Each row of numbers stands for one object and depends on some of the facts below. Use the named rows to name the rest.

How the objects are related:
fuvun: points at; ruskani: is of sort; skufle: belongs to class
dubras fuvun [draskor, rustak]
foplumas fuvun [kidi, viplor, muklomun]
kupo fuvun [kulan]
tira fuvun [samene, draskor]
plotuk fuvun [bastopu]
mobrevil fuvun [leflor]
rala fuvun [kloga]
fifim fuvun [rivek]
zumo fuvun [kobri]
gavum fuvun [rala, skiklu, lutror]
nuram fuvun [riflo, gredris, sketaro]
stugru fuvun [degak, sumin, leflor]
sketaro fuvun [noridok, kidi]
flobom fuvun [flalem]
sebratror fuvun [klifi, zurul]
riflo fuvun [drikluk, bastopu]
puflo fuvun [vetrupum]
lutror fuvun [mesul, mupedrak]
nidin fuvun [drogrun]
skeso fuvun [stugru, driflas]
drikluk fuvun [grizal, mobrekli, flobom]
drogrun fuvun [zelam, laplak]
niton fuvun [soste]
tredon fuvun [klidin]
bebeskin fuvun [nedrik]
staston fuvun [rotu]
drurum fuvun [stapa, bebeskin]
mobrekli fuvun [poga, veduse, skiklu, laplak]
gisko fuvun [britran, flobom]
stunun fuvun [plegri, traber, puflo]
britran fuvun [foplumas]
trefir fuvun [riflo, zutu]
bustek fuvun [noridok]
sumin fuvun [naskil]
soste fuvun [bastopu, tredon]
timan fuvun [trobru]
poga fuvun [vaval, sebratror]
nevel fuvun [plegri, fafiva, paba]
mito fuvun [flumebe, kupo]
degak fuvun [baflu, bebeskin]
skudrok fuvun [klifi, bustek]
bistonun fuvun [skiklu, britran, naskil]
stoflis fuvun [mibim]
plidrol fuvun [zabos, skipe, rustak]
pako fuvun [divok, bastopu]
plegri fuvun [veduse]
rivek fuvun [stapa, toplik]
vaval fuvun [mesul, sebratror]
fafiva fuvun [baflu, skudrok]
lugru fuvun [stugru, rivek]
sasor fuvun [mibim, drurum, toplik]
kledre fuvun [kelatruk, medul, fafiva, muzuma, rustak]
flidrir fuvun [niton, flosta]
zutu fuvun [brapam]
voklo fuvun [bustek]
stamel fuvun [drogrun, paba, kistor, saple, flidrir]
buklal fuvun [drurum]
flosta fuvun [mobrekli, flifodrir]
klifi fuvun [kubur]
muklomun fuvun [skiklu]
pobro fuvun [mibim]
baflu fuvun [poga]
flifodrir fuvun [viplor]
trikon fuvun [skeflun, paba, plero]
flalem fuvun [laplak]
drigrul fuvun [bastokol]
brufi fuvun [foplumas]
susu fuvun [gisko, paba, rustak]
zelam fuvun [flifodrir]
stoklus fuvun [flifodrir]
skipe fuvun [gadre, kidi, skudrok]
leflor fuvun [rustak]
toplik fuvun [skiklu]
fluploben fuvun [drogrun, nedrik]
zurul fuvun [mesul]
lili fuvun [bebeskin]
saple fuvun [vudinu]
traber fuvun [driflas, rustak]
kelatruk fuvun [brufi]
kistor fuvun [noridok, nedrik, zurul]
kulan fuvun [terel]
dranok fuvun [klidin]
saklik fuvun [plidrol, pobro]
veduse fuvun [noridok, skudrok]
kloga fuvun [mesul, klifi, mupedrak]
flidreklu fuvun [klidin, bastokol]
droskasok fuvun [plotuk, stoflis, saple, flalem]
zuval fuvun [plotuk, gredris, buklal]
skiklu fuvun [neren]
rustak fuvun [veduse, drogrun, laplak, flalem]
lovor fuvun [gavum, kifum, veduse]
legrem fuvun [mesul]
plirus fuvun [stoflis, sasor]
grizal fuvun [viplor, skugogul]
skeflun fuvun [gadre, ziplu]
plero fuvun [pezem, kifir]
noridok fuvun [mupedrak, zurul]
bastopu fuvun [noridok]
draskor fuvun [stapa, brapam, flalem]
ninim fuvun [restuk, naskil]
trobru fuvun [puti, bastokol]
stapa fuvun [noridok, saple, flifodrir]
divok fuvun [mibim, muklomun, foplumas]
laplak fuvun [lili, bastopu, foplumas]
brapam fuvun [drogrun]
nisorum fuvun [trefir, flosta, flidrir]
nodri fuvun [getru, traber, flidreklu, foplumas]
vetrupum fuvun [sketaro, laplak]
gradom fuvun [puflo, kloga]
kifum fuvun [sasor]
stiklel fuvun [grizal, zabos]
naskil fuvun [poga, mesul]
loflel fuvun [zumo, neren]
vudinu fuvun [skugogul, lutror]
[dubras, foplumas, puti, ziplu, kupo, tira, plotuk, gavum, nuram, stugru, sebratror, lutror, nidin, gadre, tredon, getru, kloklun, sumin, timan, nevel, mito, degak, flumebe, kobri, klidin, zabos, plegri, vaval, lugru, sasor, terel, neren, stamel, buklal, trikon, drigrul, susu, stoklus, skipe, toplik, saple, kistor, klivo, kulan, mitrem, dranok, saklik, droskasok, skiklu, lovor, grizal, skeflun, trobru, divok, laplak, nisorum, kifum, stiklel, naskil] ruskani 500
[mobrevil, flaklis, mesul, sketaro, riflo, brufek, skeso, drurum, mobrekli, pezem, soste, paba, plidrol, sebrak, zutu, flosta, driflas, flalem, brufi, lili, traber, rustak, plero, noridok, bastopu, medul] ruskani 961
[rala, flobom, viplor, staston, stunun, klifi, kidi, muklomun, kubur, veduse, flidreklu, brileguk] ruskani 480
[fifim, skugogul, puflo, niton, bustek, muzuma, skudrok, kledre, flifodrir, zelam, leflor, napem, kloga, plirus, ninim, stapa, brapam, gradom, vudinu] ruskani 993
[zumo, drogrun, bastokol, gredris, pesko, bistonun, stoflis, fafiva, restuk, kifir, papofom, baflu, flazim, fluploben, samene] ruskani 387
[drikluk, britran, rivek, flidrir, pobro, mibim, kelatruk, rotu, draskor] ruskani 258
[mupedrak, bebeskin, gisko, trefir, poga, punuk, pako, voklo, nedrik, zurul, zuval, legrem, nodri, vetrupum, skekiski, loflel] ruskani 760
skufle 323 <- dubras, foplumas, puti, ziplu, kupo, fifim, zumo, gavum, mesul, sketaro, flobom, skugogul, sebratror, lutror, nidin, brufek, skeso, drikluk, mupedrak, gadre, getru, staston, drurum, gisko, pezem, britran, sumin, timan, poga, nevel, muzuma, degak, bastokol, klidin, skudrok, paba, stoflis, plidrol, rivek, vaval, fafiva, lugru, sasor, kledre, zutu, kifir, neren, stamel, flosta, papofom, klifi, pobro, flifodrir, trikon, flalem, drigrul, zelam, stoklus, nedrik, fluploben, napem, saple, kubur, traber, mitrem, flidreklu, droskasok, skiklu, legrem, plirus, rotu, grizal, noridok, medul, trobru, brapam, nisorum, gradom, stiklel, skekiski, naskil, loflel, brileguk
skufle 257 <- tira, plotuk, mobrevil, rala, viplor, riflo, tredon, bebeskin, stunun, kloklun, bustek, soste, mito, kobri, punuk, pesko, sebrak, restuk, terel, buklal, baflu, toplik, zurul, kelatruk, kistor, zuval, bastopu, draskor, stapa, divok, laplak, nodri, vetrupum, samene
skufle 466 <- flaklis, nuram, stugru, puflo, drogrun, niton, mobrekli, trefir, flumebe, zabos, gredris, bistonun, pako, plegri, flidrir, voklo, kidi, muklomun, driflas, brufi, susu, flazim, skipe, leflor, lili, mibim, klivo, kulan, dranok, saklik, veduse, kloga, rustak, lovor, skeflun, plero, ninim, kifum, vudinu

Named rows:
bastokol: [ -9  -5  -8 -20   7  34  -5  26  -6 -15   2   1   7  -7 -15  -9  -1  -2
  14  -2 -14 -11  -3   4  14  13   3  -5   9 -17]
kifum: [ -8  18  25  -3  -6 -11  17 -27 -13  27  -6  10  -1  16  37  -2  -9   6
 -37 -14 -20 -17   1 -19  -4   5  -6 -15 -26 -18]
poga: [ 19 -43  -4   9   6 -41  32  34  -3 -17   0   2  22 -11 -30  -7 -32  14
  31  11  27  14  20  27 -10 -16  16  16   2 -18]
mobrekli: [ -5  19  49  11  -1 -28  -5   0  -5  21  30 -19   8 -29  20  44 -28   3
 -14   5 -10  11   1  -8 -18  32 -19  19  -8   8]
muklomun: [  6  20  26  13   0 -35  16  -4  -7  23  18   5  10   0  11   3 -44  21
 -43 -16 -17   1  38 -12 -28  25 -13   8 -10   0]
kifir: [ -9  -6  -7 -20   6  33  -6  27  -5 -15   3  -2   7  -6 -14 -10  -1  -1
  15  -2 -15 -10  -1   4  17  13   2  -5   9 -16]
kidi: [ 14  13  26   2  -4  -7   2   7   5  25   7 -20  12  16  16   1 -51  28
 -13 -34 -40   5  34  -6  -8  23 -18   5 -16  10]
draskor: [ -6  12 -11   4  -6   3 -25  -5  15 -30  -3 -41 -14 -58  16  28  44  -1
 -13  18  36  -2 -88 -16  17 -18 -10   9 -22  19]
skiklu: [-19   0 -16 -12   4   8  11  -3 -29  -3  -6  34   1  11 -10 -20  10 -19
 -17   7  -2 -20  16   1   0   6  15 -11  14 -27]
brileguk: [ 10  -1 -15 -11   7   5  -4  28  -9  -4   6   9  11  10 -26 -12 -28   5
  25 -14 -34   1  40  18   1  18   1  10  20   1]
grizal: [-17  -2 -15 -17   5  10   4  -6 -21  -3  -7  30   1  15  -8 -14  13 -17
  -3   0  -8 -16  19  -2   6   4  14 -13  12 -25]
fluploben: [ -6  -8  -8 -25   5  -5  -5  13 -11 -17  11  12   1 -12  -5  11  16 -10
  19   6  -7 -10  -4   2  14   8  10  -2  10 -21]
legrem: [ 15 -48   0  10   5 -39  35  38   1 -18  -6   0  20  -4 -33  -7 -34  13
  31  10  27  18  22  33  -6 -14  13  18   0 -17]
degak: [-12   3 -16 -18   6   1  11  -8 -22  -3 -11  39  -4  13  -4 -13  14 -16
   6   4 -14 -21   7   4   7  -1  14  -8  10 -27]
sebratror: [-26 -17   0 -14  -1  -5  16   0 -11  -8 -23  29  -6  30 -10  -7  17 -25
   2   4  -7  -7  14  16  20   7   8  -4   6 -25]
stoflis: [-16   3 -11 -12  12   9   3  10  -9 -17   6  24   5 -20 -20  -4   4  -3
  -5   9   3 -13   2  -8   1  10   7  -4  13 -25]
pezem: [ -9   9   7  -2  14  30 -19  32  -4  -7  13  -6  13 -24 -29  16 -23  -6
  35   9 -21   7   6  12   1  27  -7  20  26   5]
pesko: [ -3  17 -27   4 -10   9 -21   6  -3 -17 -26 -39   0  -9   0  -7   3   6
 -25 -21 -10  -4 -21   0  20   0 -10  15 -18  31]
laplak: [-17   0 -35  -3 -23 -24 -38 -27 -20  -9 -11 -32   2  20  14   6  30 -19
 -52 -24  13   2  26 -15   9  -3  14  -9  -8  29]

Name these rows:
No name comes twice in this set of rows, the named rows included.
[ 33 -14  25  15   0 -48  27   3  11  17  10 -22  26 -15  17   9 -55  46
   4 -16  12  13  13 -11 -25 -21   1   4 -29 -10]	trefir
[-19  -8  -9 -14   2   1  12   0 -25  -5  -9  31  -3  19  -7 -14  14 -22
  -4   7  -7 -15  13  12   9   7  13  -8   8 -26]	sumin
[ 24 -38  -9   2   9  -3  17  40   7 -14  -3 -16  29  -4 -31 -16 -43  27
  47  -6   9  15  22  20  -3 -20  13   8   2 -11]	mupedrak
[-10  11   6  -5  14  -6 -15  16  -9  -9  19  11   7 -33 -23  32 -10 -13
  33  19 -11   5   4   9  -5  23  -3  24  28  -1]	zutu
[-27  25  -6  12   5 -25 -47 -20  41 -20 -30 -28   9 -15 -22  58  -1   0
   1 -22  -1  33  11 -26   8   1 -18  32   4  48]	bastopu
[-19  12 -33   0 -14 -17 -25 -32  -3  -9 -35 -16   0  22   7   3  23 -10
 -41 -27   2  -1  13 -18  13 -12   5  -2 -13  25]	plotuk
[  7  -3  31 -19 -16 -32 -10  -5 -12  14  33 -25   0 -10  52  31   4   5
 -15 -11 -13  -6  -8 -14   4  16  -3 -10 -24  -8]	drogrun
[ 14  28 -37  14  -7 -12 -20   4  -5  -7 -21 -27   7   5 -14 -14 -27  16
 -20 -34 -27   5  22   9   0   6 -10  29  -4  47]	viplor
[-30 -12 -16 -12   3  15  -9  -5 -21  -8   5  19  11  16 -16 -13  13 -20
 -32  -1  18  -7  47 -17  -6  11  21 -25  19 -22]	foplumas
[ 29 -32 -16   0  10  -1  13  38   1 -11   4 -14  30 -11 -28 -18 -44  30
  46  -6   8  11  21  15  -7 -21  16   5   5 -11]	skekiski

The same objects again, as new rows of numbers:
Named rows:
sebratror: [  0  -7  -2 -10  28  -1  -2  -5 -14   5 -11 -18   8 -10 -21   3   4  16
  10  -5 -14  12  17   7  11  10  16  23  16 -16  -7   3]
nisorum: [  3 -10  -1 -10  20   6   0  -1  -8   8  -4  -9   4   0 -12  -4   4  15
   4   0 -11  13  10   7   7  10  14  15  15 -18  -7   6]
plero: [ -7 -10 -24  24 -13 -15  -2   7   8   4   9  -1  -2  20  -7  -9  -9 -14
   7 -29  10  -4  10   1   8  16   7  13 -18  12 -18  -6]
brufi: [ -4 -18 -24  29 -15 -18  -4   8   9   6   6 -10  -1  29   6  -9  -6  -9
   1 -30 -17  -8  14  -3   7  10   6   6 -32   0 -28  -9]
timan: [  3 -12   1  -9  21   5   0  -1  -8   8  -4  -9   5  -1 -12  -2   4  15
   4  -1 -12  12  10   6   8  10  14  16  15 -18  -8   5]
loflel: [ 15  19  16  11  21   7 -49  -4   4 -11 -11 -26   3  42   9  -9 -10 -24
  -3 -17   0  17   0   6   9   5   8   6 -12  11  -4  14]
poga: [ 11  22  13  10  33  -1 -50  -7  -2 -13 -17 -34   5  32   4  -2 -10 -24
   0 -22   9  19   7   7  12   4   9  12 -17  10  -2  11]
stapa: [ 29  63 -13   5 -14   3 -25   3   7  -6 -21 -19 -15  35   2  -3   5 -25
   5 -16  -7  -2 -18  -6  15 -13   7  -4  35  26   5  -2]
britran: [ -1 -33 -14  -1  41  -3  -7   7   9   0 -18 -15  -8  12  15  -8  -5   8
  -5  -4 -46   7  27   5  11 -10   8   5   1 -19  -4   2]
brapam: [ 22  23   0 -12  22  12 -47  -6  -7  -7 -11 -16 -12  40  11   2  -7 -14
  -8 -25  10  12  -9   4   5 -18   5  14  20  -4   1   9]
kobri: [  6  15  -6  -2 -13 -20  22   4   2   8  -1 -14   0 -23  -5  21  14  -2
  -3   6 -14 -10   0  -5  15  18   3  10  24   8  -2  -1]
paba: [ -2 -24   2 -15  -1  -3  -8   0  19   2   5 -21   6   6   7  -9 -14 -21
  -3 -12  -2  17  20   3  10  20   4  15  -3   7  -5   7]
skugogul: [ 18  16  11 -20   9   9 -43 -10  14  -7 -18 -13  -2  33   3  -3  -4 -31
  -8 -21 -17   6  -9   2  14  -9  -3  15  13   0  -1  11]
samene: [ -5   0   0  17  -5 -17  13  14  15   5   3 -25  -2 -29   2  11   1 -12
  -5  -1  -5  -4  14  -7  21  10  -1  -2   7  29  12   4]
skekiski: [ 12  10  24   3  11   1 -48  -8  14 -11  -5 -23   5  32   9  -3 -11 -34
  -7 -15 -11  13  -1   3  12  11   1  12  -8  16  -4  17]
medul: [ -2 -25   4 -13  -1  -3  -8   0  20   2   4 -21   5   6   7 -10 -14 -21
  -3 -12  -4  17  21   3  10  20   4  15  -5   6  -5   7]
gredris: [-18 -29  -3  31  -3 -15   1   7  13   7  13   5   0 -14 -19   1  -4  -7
   1 -23 -13 -12  11  -1  16   9  -2  15 -11  18  -7   4]
vaval: [ -3  -7  -2 -11  36  -6  -1  -6 -18   4 -16 -22   9 -13 -22   9   5  15
   8  -7  -6  12  20   8  13   9  14  25  10 -19  -7   2]
flumebe: [ -9 -13  -9  11 -13 -18  11  -3   1  10  10  16   2  -9 -27  10   9   2
   4 -15 -18 -18  -2   0  11  17   2  26   5  -3 -21  -1]

Which object is each row?
No name comes twice in this set of rows, the named rows included.
[  6  23  -4  41  -6 -10 -42  -2   3  -8   1  -5  -4  44  -7  -4  -6 -24
   6 -34  -2  -7 -12  -1  10   6   5  11 -17  25 -19   3]	voklo
[  6  18 -20  10 -14 -18  11  14   9   2   0 -31  -5   5  16   3  -4 -15
  -1  -9  20   5  13  -4  11  15   8  -2   3  23   2  -6]	mobrevil
[  3  -7  -1 -10  23   7   1  -1  -7   8  -6  -5   5   0 -15  -7   4  14
   7   1  -3  14   9   9   8  12  16  16  17 -16  -5   6]	degak
[  1   9 -31  11  20 -17  16  16   1  -2 -10 -11 -22  -7  11  13   1   2
  -3   2   1  -3  12  -1  12  -4   7   1  31  15  14  -4]	draskor
[ -6  -2 -20  21  -2 -10  10   2  -6  11   2  17   0   5 -29  -1   9  11
  10 -15  -5 -13  -2   3   9  12  10  17   2  -8 -19  -4]	kifum
[  8  21  -3  42  -8 -11 -43  -2   3  -7   1  -8  -4  47  -1  -4  -5 -22
   3 -34 -15  -8 -11  -2   9   4   5   9 -21  21 -23   2]	pako
[ 22  53   1  28  -4 -11 -30   5   4 -10 -10 -33  -6  28  16   7   0 -29
  -5 -12   7   1  -8  -6  13   6   6  -5  -2  34   2   3]	zuval
[ -7  -9 -25  24 -16 -11  -2   7   9   5   8   1  -3  23  -7 -13  -9 -12
   8 -29  14  -3   9   1   8  16   8  11 -15  12 -18  -6]	lili
[ -6  -5 -19  21  -1 -14   8   1 -14   9  10  13  -3   1 -22  10   8  16
   6 -18  -1 -13  -2   2   5  11   9  23   7  -9 -21  -4]	susu
[  3 -11   0 -10  21   5  -1  -1 -12   8  -1  -9   2  -1  -9   0   2  18
   4  -1  -7  13   9   7   5  10  14  18  20 -17  -7   6]	stamel
[ 28  56 -12   4 -20  -1 -28   1   2  -7 -20 -28 -16  30   2   2   4 -21
   7 -20 -29  -3 -14 -10  16 -14   7   0  39  28  -3  -5]	bustek
[ -1   0 -11  23 -30  -6  -4   1 -11  12  17  -2   2   7 -27  -3   2  10
  17 -29 -12  -6  -3  -4   6  15  14  20   9   8 -29  -4]	veduse
[ -3 -27 -15  -4  43   1  -5   6   6  -2 -15  -7 -11   7   4  -8  -8   7
   0  -3 -23  12  24   8  11  -6  10  11  15  -9   4   5]	drikluk
[ -2  -7  -3 -10  39  -6   0  -5 -16   4 -17 -20   9 -12 -20   9   6  13
   8  -7  -3  12  20   9  12  10  14  24   5 -22  -6   2]	naskil

